Below is a small trained network, with its code and all its weights. Each question gives an input and a class and asks what happens when units are switched off, that is, made to give their printed mean instead of their output.

import numpy as np


def w(rows, s, z=0):
    codes = np.array(rows[::2]) - 128.0
    scale = np.full(codes.shape[1], s)
    scale[-1] = z or s
    return codes * scale


def norm(h):
    return h / np.sqrt((h * h).mean(-1, keepdims=True) + 1e-5)


def f(y):
    return np.maximum(y, 0)


def log_softmax(a):
    a = a - a.max(-1, keepdims=True)
    return a - np.log(np.exp(a).sum(-1, keepdims=True))


def net(x, mask):
    res = np.array(x, float).reshape(1, 2) / 4 @ E
    u = 0
    for l in range(2):
        y = f(norm(res) @ A[l][:, :-1].T + A[l][:, -1])
        res = res + np.where(mask[u : u + 8], y, B[l][:, -1]) @ B[l][:, :-1]
        u += 8
    return log_softmax(norm(res)[-1] @ U[:, :-1].T + U[:, -1])


A, B = {}, {}
E = w([
[179,55,229,122,21,211,254,104],'x0',
[166,166,184,55,32,101,57,138],'x1',
],0.0065)
A[0] = w([
[148,178,154,94,169,92,85,225,122],'L0N1',
[146,183,155,119,165,126,30,132,124],'L0N2',
[148,148,169,85,83,73,69,151,121],'L0N3',
[54,23,59,194,152,83,50,98,196],'L0N4',
[254,132,128,93,88,201,135,105,131],'L0N5',
[106,59,199,173,95,201,157,87,149],'L0N6',
[144,155,120,172,128,187,76,104,43],'L0N7',
[192,190,130,97,49,162,133,203,4],'L0N8',
],0.0039,0.0027)
B[0] = w([
[121,133,159,122,90,76,238,91,189],'L0N1',
[109,134,170,8,134,183,212,166,198],'L0N2',
[212,93,82,225,195,131,143,69,203],'L0N3',
[190,101,203,96,104,68,253,207,225],'L0N4',
[47,161,138,66,190,71,169,139,217],'L0N5',
[142,188,97,95,165,41,164,222,252],'L0N6',
[167,104,126,92,123,153,105,190,128],'L0N7',
[157,155,73,232,162,92,110,106,166],'L0N8',
],0.0042,0.0043)
A[1] = w([
[84,153,56,107,149,85,33,145,59],'L1N1',
[150,165,178,104,112,134,97,164,89],'L1N2',
[160,160,144,115,38,132,65,93,2],'L1N3',
[161,117,111,103,150,89,203,160,150],'L1N4',
[41,93,57,223,184,217,126,109,26],'L1N5',
[143,102,185,114,86,232,128,139,71],'L1N6',
[138,92,149,115,74,220,154,100,138],'L1N7',
[152,132,159,90,61,116,2,102,93],'L1N8',
],0.0085,0.0017)
B[1] = w([
[51,105,218,86,40,72,242,198,173],'L1N1',
[118,65,57,140,153,170,121,139,165],'L1N2',
[114,118,120,212,133,180,156,91,163],'L1N3',
[130,153,98,103,106,148,60,88,255],'L1N4',
[245,73,206,196,81,188,87,100,160],'L1N5',
[97,160,92,89,184,98,131,189,161],'L1N6',
[53,139,160,140,157,5,103,183,169],'L1N7',
[243,65,112,254,217,209,94,79,171],'L1N8',
],0.0074,0.0099)
U = w([
[96,129,210,48,136,2,219,231,154],'0',
[250,58,169,249,170,193,126,97,163],'1',
[160,225,25,32,121,152,47,44,135],'2',
[53,157,155,137,124,192,101,96,2],'3',
],0.0091,0.0059)

Each question gives the input, the list of numbers given to net, and the class t.
The units are the neurons (one row each of A and B). Each row of codes is followed by its name. A weight is (code - 128) times the scale printed after its matrix; where a second scale follows, it is the last column's (A, B and U).
mask holds one flag per neuron, layer by layer. A switched-off neuron (its flag False) gives its mean, the last column of its row in B, instead of its output. The means were averaged over made-up inputs and are rounded, as every weight is.
A unit's drop is (log p(t) with every unit on - log p(t) with that unit switched off) / (log p(t) with every unit on - log p(t) with every unit switched off).
The circuit of an input: a set's keep is (log p(t) with only the set's units on - log p(t) with every unit switched off) / (log p(t) with every unit on - log p(t) with every unit switched off). Starting from the 12 units with the biggest drops (on a tie, the unit counted first), units are removed one at a time, each time the one whose removal leaves the highest keep (on an exact tie, the one counted first), for as long as the keep stays at least 0.8.
units of the circuit, in order: the units of the circuit, biggest drop first
top k neurons: the k neurons with the biggest drops, biggest first
k most important neurons of layer l: the k neurons of layer l with the biggest drops, biggest first
drop when u is switched off: that unit's drop, to one decimal
input [-2,0], class 2: 2 most important neurons of layer 1 -> [L1N4 L1N1]
input [-4,-4], class 0: units of the circuit, in order -> [L1N1]
input [0,-3], class 2: units of the circuit, in order -> [L1N4 L1N8 L1N1]
input [3,-2], class 2: top 3 neurons -> [L0N6 L1N4 L1N1]
input [3,-3], class 2: 2 most important neurons of layer 1 -> [L1N4 L1N1]
input [3,4], class 1: 3 most important neurons of layer 0 -> [L0N4 L0N2 L0N1]
input [-7,8], class 1: top 3 neurons -> [L1N8 L0N6 L0N5]
input [-5,-4], class 0: 2 most important neurons of layer 1 -> [L1N1 L1N8]
input [3,0], class 2: top 3 neurons -> [L0N6 L1N1 L1N4]
input [-5,8], class 1: drop when L1N8 is switched off -> 1.4
input [-4,8], class 1: drop when L1N8 is switched off -> 0.9
input [-8,7], class 0: drop when L1N1 is switched off -> 2.3
input [-5,4], class 0: drop when L1N1 is switched off -> 2.2
input [0,1], class 2: top neuron -> [L1N8]
